Below are the code and all the weights of a small trained network. Each question names an input and a target symbol and asks about switching units off, where a switched-off unit gives its printed mean instead of its output.

import numpy as np


def w(rows, s, z=0):
    codes = np.array(rows[::2]) - 128.0
    scale = np.full(codes.shape[1], s)
    scale[-1] = z or s
    return codes * scale


def norm(h):
    return h / np.sqrt((h * h).mean(-1, keepdims=True) + 1e-5)


def f(y):
    return y / 2 * (1 + np.tanh(0.7978845608 * (y + 0.044715 * y**3)))


def softmax(a):
    e = np.exp(a - a.max(-1, keepdims=True))
    return e / e.sum(-1, keepdims=True)


def log_softmax(a):
    a = a - a.max(-1, keepdims=True)
    return a - np.log(np.exp(a).sum(-1, keepdims=True))


def net(x, mask):
    ids = ['αβγδηθλμξπστψ'.index(c) for c in x.split()]
    T = len(ids)
    res = E[ids] + P[:T]
    u = 0
    for l in range(2):
        r = norm(res)
        for j in range(3):
            rows = slice(3 * j, 3 * j + 3)
            q, k, v = (r @ M[l][rows].T for M in (Q, K, V))
            z = softmax(np.where(np.tri(T) > 0, q @ k.T / 3**0.5, -1e9)) @ v
            o = O[l][rows]
            res = res + np.where(mask[u + j], z, o[:, -1]) @ o[:, :-1]
        u += 3
        y = f(norm(res) @ A[l][:, :-1].T + A[l][:, -1])
        res = res + np.where(mask[u : u + 8], y, B[l][:, -1]) @ B[l][:, :-1]
        u += 8
    return log_softmax(norm(res)[-1] @ U[:, :-1].T + U[:, -1])


Q, K, V, O, A, B = {}, {}, {}, {}, {}, {}
E = w([
[63,132,98,120,74,126,51,85,173],'α',
[82,115,74,86,92,159,112,77,195],'β',
[132,124,106,129,172,145,115,6,127],'γ',
[57,75,67,145,178,59,100,98,114],'δ',
[148,169,92,108,118,113,88,68,135],'η',
[162,143,58,114,124,65,213,66,144],'θ',
[200,105,183,121,82,59,180,152,139],'λ',
[173,174,132,123,126,208,110,124,187],'μ',
[123,99,136,150,203,171,178,93,144],'ξ',
[133,138,65,73,207,148,86,177,86],'π',
[127,128,133,99,143,23,23,109,168],'σ',
[56,155,144,131,119,159,116,120,73],'τ',
[98,211,136,201,138,138,100,101,73],'ψ',
],0.022)
P = w([
[135,48,70,246,115,115,136,57,125],'0',
[133,65,83,198,111,118,127,104,135],'1',
[141,85,97,181,114,108,133,124,137],'2',
[130,106,115,168,112,114,136,109,137],'3',
[126,118,127,148,113,115,136,111,138],'4',
[123,133,140,133,112,116,141,110,141],'5',
[119,146,150,124,124,115,144,110,139],'6',
[119,160,156,106,125,122,145,113,141],'7',
[122,176,171,89,135,126,148,116,146],'8',
[113,180,180,87,148,123,150,104,134],'9',
[102,187,191,79,165,121,145,98,130],'10',
],0.012)
Q[0] = w([
[119,119,109,152,121,58,90,56,129],'0.h0',
[116,167,99,147,106,108,116,105,182],'0.h0',
[122,66,169,175,156,132,154,127,154],'0.h0',
[206,126,133,88,154,174,143,166,113],'0.h1',
[168,81,135,188,140,197,142,219,87],'0.h1',
[176,147,234,136,87,144,141,177,110],'0.h1',
[127,141,150,179,99,162,164,198,91],'0.h2',
[139,1,169,74,114,74,191,192,111],'0.h2',
[158,152,206,114,150,88,133,169,85],'0.h2',
],0.011)
K[0] = w([
[100,161,161,130,130,31,139,118,125],'0.h0',
[127,201,153,42,161,124,113,176,103],'0.h0',
[167,89,89,124,228,144,112,112,75],'0.h0',
[165,78,127,155,97,164,143,143,176],'0.h1',
[145,104,112,183,109,166,102,167,79],'0.h1',
[205,114,211,102,95,208,159,194,86],'0.h1',
[128,101,172,250,67,192,120,178,85],'0.h2',
[147,32,109,162,112,77,144,153,138],'0.h2',
[162,67,179,134,108,132,94,195,2],'0.h2',
],0.0084)
V[0] = w([
[115,89,145,96,238,199,73,130,192],'0.h0',
[161,118,106,119,218,103,130,111,169],'0.h0',
[100,87,95,206,150,2,143,66,155],'0.h0',
[131,134,189,128,109,147,122,197,168],'0.h1',
[137,54,175,22,193,148,125,68,112],'0.h1',
[47,190,99,96,179,100,143,132,77],'0.h1',
[182,112,103,27,168,153,158,137,89],'0.h2',
[78,96,141,47,137,156,157,47,98],'0.h2',
[102,155,99,167,110,172,130,76,114],'0.h2',
],0.0054)
O[0] = w([
[112,171,169,161,103,142,161,91,122,118],'0.h0',
[108,97,69,116,138,97,92,223,105,123],'0.h0',
[151,141,173,121,70,202,148,145,130,254],'0.h0',
[92,173,112,127,199,138,199,105,126,58],'0.h1',
[149,158,165,110,94,103,94,129,115,111],'0.h1',
[130,155,80,136,106,141,252,154,11,108],'0.h1',
[133,151,129,173,135,254,85,150,193,65],'0.h2',
[40,56,178,113,152,141,193,144,191,192],'0.h2',
[224,180,70,112,148,128,176,220,75,199],'0.h2',
],0.0058,0.0061)
A[0] = w([
[111,82,104,91,30,115,159,220,157,110],'0.n0',
[14,124,155,167,43,183,55,240,141,52],'0.n1',
[104,78,26,98,143,132,225,104,134,169],'0.n2',
[196,216,21,79,84,178,53,30,253,171],'0.n3',
[87,116,203,136,164,103,4,129,100,29],'0.n4',
[157,4,232,143,213,185,138,107,121,25],'0.n5',
[110,179,129,152,91,149,53,96,116,85],'0.n6',
[33,81,77,96,169,84,158,126,4,254],'0.n7',
],0.0052,0.0024)
B[0] = w([
[176,154,139,199,150,155,142,6,93,153],'0.n0',
[139,99,155,114,153,154,191,185,131,156],'0.n1',
[142,147,161,129,124,66,97,216,113,154],'0.n2',
[89,76,189,193,184,100,184,91,78,244],'0.n3',
[167,129,134,146,179,118,254,141,77,130],'0.n4',
[102,158,62,139,67,130,220,84,207,127],'0.n5',
[138,140,88,95,162,121,140,62,210,148],'0.n6',
[218,117,134,157,79,203,148,137,144,147],'0.n7',
],0.0092,0.011)
Q[1] = w([
[168,199,126,151,109,83,96,209,151],'1.h0',
[116,188,77,98,90,142,66,225,31],'1.h0',
[93,160,78,128,122,198,120,124,117],'1.h0',
[148,141,128,97,72,77,118,144,154],'1.h1',
[140,72,187,165,186,147,206,85,147],'1.h1',
[245,163,65,120,139,108,72,172,149],'1.h1',
[74,130,139,102,93,114,93,118,164],'1.h2',
[212,146,98,102,67,76,58,213,132],'1.h2',
[113,85,173,151,142,159,149,70,113],'1.h2',
],0.012)
K[1] = w([
[140,77,75,104,85,148,130,149,76],'1.h0',
[153,52,72,228,131,112,128,114,163],'1.h0',
[121,60,155,143,132,97,138,110,163],'1.h0',
[119,130,134,245,142,99,105,92,115],'1.h1',
[152,217,141,89,133,111,139,126,130],'1.h1',
[151,88,74,186,90,131,85,145,147],'1.h1',
[66,107,181,119,171,40,133,95,125],'1.h2',
[151,62,131,194,61,94,64,136,163],'1.h2',
[142,215,94,60,118,115,185,93,114],'1.h2',
],0.012)
V[1] = w([
[185,140,148,87,169,191,85,156,202],'1.h0',
[186,132,150,113,197,18,58,134,177],'1.h0',
[112,112,180,20,34,87,175,116,114],'1.h0',
[155,139,136,185,41,173,184,149,135],'1.h1',
[181,239,43,134,146,70,67,107,77],'1.h1',
[107,79,2,114,172,108,116,184,172],'1.h1',
[154,48,159,103,177,121,102,118,9],'1.h2',
[119,130,116,147,150,95,115,46,83],'1.h2',
[69,104,133,137,111,64,103,179,112],'1.h2',
],0.0089)
O[1] = w([
[129,121,147,255,146,59,95,142,169,1],'1.h0',
[44,89,149,192,139,115,156,152,86,98],'1.h0',
[130,17,113,132,98,112,98,75,86,123],'1.h0',
[3,175,90,76,172,98,76,147,162,162],'1.h1',
[93,146,211,65,102,81,124,154,100,4],'1.h1',
[123,66,142,92,91,143,206,66,160,38],'1.h1',
[175,76,189,158,138,143,6,117,107,190],'1.h2',
[172,141,151,120,159,77,160,195,88,233],'1.h2',
[96,123,114,191,194,141,157,74,51,111],'1.h2',
],0.0093,0.0069)
A[1] = w([
[137,207,31,128,86,203,103,222,28,209],'1.n0',
[178,85,140,190,127,174,126,105,126,204],'1.n1',
[138,142,208,210,125,115,151,144,125,213],'1.n2',
[180,126,88,112,125,135,147,86,172,146],'1.n3',
[161,88,109,75,64,141,163,130,25,63],'1.n4',
[118,189,196,93,105,26,101,212,172,4],'1.n5',
[80,91,126,179,54,45,168,91,254,121],'1.n6',
[150,150,203,143,81,145,117,161,27,159],'1.n7',
],0.0092,0.0033)
B[1] = w([
[136,63,28,120,4,172,44,107,76,202],'1.n0',
[113,137,150,83,97,125,99,174,135,255],'1.n1',
[87,189,108,189,87,145,102,151,139,199],'1.n2',
[148,123,155,176,132,107,150,187,174,188],'1.n3',
[151,236,130,161,119,98,133,114,121,195],'1.n4',
[100,133,56,118,201,148,189,231,122,169],'1.n5',
[113,163,170,126,48,136,61,105,133,185],'1.n6',
[86,105,106,85,170,213,132,109,198,174],'1.n7',
],0.011,0.0068)
U = w([
[175,141,17,139,62,167,82,156,64,112],'α',
[177,177,187,72,138,230,91,112,65,103],'β',
[188,62,96,192,143,158,202,87,173,155],'γ',
[138,166,67,107,167,66,53,44,208,3],'δ',
[94,163,70,113,74,108,208,62,208,105],'η',
[198,184,104,153,92,54,205,71,44,209],'θ',
[152,141,210,164,14,73,84,75,174,108],'λ',
[92,140,178,180,61,195,233,132,65,100],'μ',
[116,110,191,25,109,79,179,44,118,164],'ξ',
[145,229,65,242,145,121,113,189,139,48],'π',
[93,63,116,150,170,37,80,131,45,133],'σ',
[255,123,177,78,107,28,118,174,163,183],'τ',
[86,160,119,33,132,86,174,199,108,223],'ψ',
],0.0066,0.002)

Each question gives the input, a string of symbols that net reads in full, and the target symbol t.
The units are the heads (3 rows each of Q, K, V and O) and the neurons (one row each of A and B). Each row of codes is followed by its name. A weight is (code - 128) times the scale printed after its matrix; where a second scale follows, it is the last column's (O, A, B and U).
mask holds one flag per unit, layer by layer, with each layer's heads first. A switched-off unit (its flag False) gives its mean, the last column of its rows in O or B, instead of its output. The means were averaged over made-up inputs and are rounded, as every weight is.
A unit's drop is (log p(t) with every unit on - log p(t) with that unit switched off) / (log p(t) with every unit on - log p(t) with every unit switched off).
The circuit of an input: a set's keep is (log p(t) with only the set's units on - log p(t) with every unit switched off) / (log p(t) with every unit on - log p(t) with every unit switched off). Starting from the 12 units with the biggest drops (on a tie, the unit counted first), units are removed one at a time, each time the one whose removal leaves the highest keep (on an exact tie, the one counted first), for as long as the keep stays at least 0.8.
units of the circuit, in order: the units of the circuit, biggest drop first
k most important neurons: the k neurons with the biggest drops, biggest first
top k neurons in layer l: the k neurons of layer l with the biggest drops, biggest first
heads that matter: for each layer, one digit per head in row order, 1 if its drop is at least 0.15 and else 0, layers parted by /
input α π α σ α δ θ α β σ, target π: top neuron in layer 1 : 1.n2
input α π μ δ β β η, target β: units of the circuit, in order : 1.n7; 1.h1
input λ β α β η β, target β: 2 most important neurons : 0.n3; 1.n7
input μ λ α η σ, target σ: heads that matter : 000 / 100
input α π λ α α θ ψ λ, target ψ: 2 most important neurons : 1.n5; 0.n2
input α β η, target β: units of the circuit, in order : 0.n3; 1.n7; 1.h0; 1.h2
input ξ α α α α β α π μ, target λ: units of the circuit, in order : 0.n3; 1.h0; 1.h1; 1.h2
input ξ λ ξ α, target η: units of the circuit, in order : 0.n5; 1.h2; 0.n3
input α α η α α μ η α μ, target π: units of the circuit, in order : 1.h0; 1.h1
input α β γ η σ α π π α δ α, target α: 3 most important neurons : 0.n1; 0.n7; 0.n3
input ψ η ψ β β β α λ δ, target α: heads that matter : 010 / 000
input α π γ β β δ α, target α: heads that matter : 010 / 010
input β α β β π α β θ π γ α, target λ: units of the circuit, in order : 1.h0; 1.h1
input τ α λ α δ, target α: heads that matter : 000 / 000
input π λ α α λ π α θ, target π: heads that matter : 000 / 100
input α λ α σ α β α σ θ η π, target α: units of the circuit, in order : 1.n0
input λ π ψ α, target ψ: units of the circuit, in order : 1.h1; 0.h2; 1.n5
input θ α β τ λ μ, target δ: 2 most important neurons : 0.n3; 0.n7
input λ α τ γ β β α μ β α ψ, target α: units of the circuit, in order : 1.n0; 0.n3
input α α α σ β, target μ: units of the circuit, in order : 1.h1; 1.h0
input α γ β α β π β β, target λ: units of the circuit, in order : 0.n3; 1.h0; 1.n6
input α α π α η α α α μ β, target π: units of the circuit, in order : 1.h0; 1.h1
input β λ λ π α α α τ ψ σ, target ψ: 2 most important neurons : 0.n4; 1.n5
input λ α β λ π β λ α α, target σ: heads that matter : 000 / 110
input ξ α ξ α δ τ δ η, target δ: 3 most important neurons : 0.n3; 0.n7; 0.n1
input τ λ ξ δ τ γ λ α β α, target γ: heads that matter : 001 / 010
input π α α, target λ: heads that matter : 001 / 010
input σ δ π π α λ θ ψ α ξ, target ψ: heads that matter : 000 / 010
input β τ β μ τ α α, target δ: 2 most important neurons : 0.n7; 0.n3
input α α α η β, target β: most important neuron : 0.n3
